Below are the code and all the weights of a small trained network. Each question names an input and a class and asks about switching units off, where a switched-off unit gives its printed mean instead of its output.

import numpy as np


def w(rows, s, z=0):
    codes = np.array(rows[::2]) - 128.0
    scale = np.full(codes.shape[1], s)
    scale[-1] = z or s
    return codes * scale


def f(y):
    return y / 2 * (1 + np.tanh(0.7978845608 * (y + 0.044715 * y**3)))


def log_softmax(a):
    a = a - a.max(-1, keepdims=True)
    return a - np.log(np.exp(a).sum(-1, keepdims=True))


def net(x, mask):
    res = np.array(x, float).reshape(1, 5) / 4 @ E
    y = f(res @ A[0][:, :-1].T + A[0][:, -1])
    res = res + np.where(mask, y, B[0][:, -1]) @ B[0][:, :-1]
    return log_softmax(res[-1] @ U[:, :-1].T + U[:, -1])


A, B = {}, {}
E = w([
[106,101,156,85,109],'x0',
[119,45,109,64,78],'x1',
[93,171,154,171,169],'x2',
[186,92,58,106,128],'x3',
[255,206,129,49,126],'x4',
],0.0092)
A[0] = w([
[177,37,132,89,111,254],'n1',
[152,154,75,138,132,165],'n2',
[250,191,88,108,171,232],'n3',
[112,200,177,137,137,254],'n4',
[156,189,128,145,164,114],'n5',
[170,91,93,74,60,199],'n6',
[24,15,134,138,114,225],'n7',
],0.015,0.0033)
B[0] = w([
[125,118,150,91,74,185],'n1',
[143,111,161,122,158,148],'n2',
[232,121,118,125,156,210],'n3',
[85,198,103,149,143,177],'n4',
[135,165,140,136,167,159],'n5',
[120,137,113,89,58,183],'n6',
[86,4,164,149,137,249],'n7',
],0.027,0.019)
U = w([
[200,135,122,33,11,154],'0',
[250,176,107,110,213,14],'1',
[45,213,126,147,154,92],'2',
[28,2,184,125,77,248],'3',
],0.0075,0.0017)

Each question gives the input, the list of numbers given to net, and the class t.
The units are the neurons (one row each of A and B). Each row of codes is followed by its name. A weight is (code - 128) times the scale printed after its matrix; where a second scale follows, it is the last column's (A, B and U).
mask holds one flag per neuron, in row order. A switched-off neuron (its flag False) gives its mean, the last column of its row in B, instead of its output. The means were averaged over made-up inputs and are rounded, as every weight is.
A unit's drop is (log p(t) with every unit on - log p(t) with that unit switched off) / (log p(t) with every unit on - log p(t) with every unit switched off).
The circuit of an input: a set's keep is (log p(t) with only the set's units on - log p(t) with every unit switched off) / (log p(t) with every unit on - log p(t) with every unit switched off). Starting from all 7 units, units are removed one at a time, each time the one whose removal leaves the highest keep (on an exact tie, the one counted first), for as long as the keep stays at least 0.8.
circuit, biggest first: the units of the circuit, biggest drop first
top k neurons: the k neurons with the biggest drops, biggest first
drop of u: that unit's drop, to one decimal
input [-5,5,-2,-1,6], class 0: circuit, biggest first : (n6)
input [7,-3,8,2,0], class 2: circuit, biggest first : (n7; n3)
input [-5,2,-4,-3,7], class 1: top 2 neurons : (n3; n7)
input [5,0,-5,-2,1], class 0: top 2 neurons : (n7; n6)
input [-2,-7,8,-8,5], class 1: top 2 neurons : (n3; n7)
input [4,-6,-1,-6,2], class 2: top 2 neurons : (n4; n3)
input [-7,1,-2,-6,1], class 2: top 2 neurons : (n7; n3)
input [-5,0,-3,8,7], class 1: top 2 neurons : (n3; n2)
input [0,-1,-7,-2,5], class 0: drop of n6 : 0.6
input [1,-1,6,-7,5], class 2: drop of n4 : 0.9
input [4,-4,8,0,0], class 2: drop of n7 : 0.0
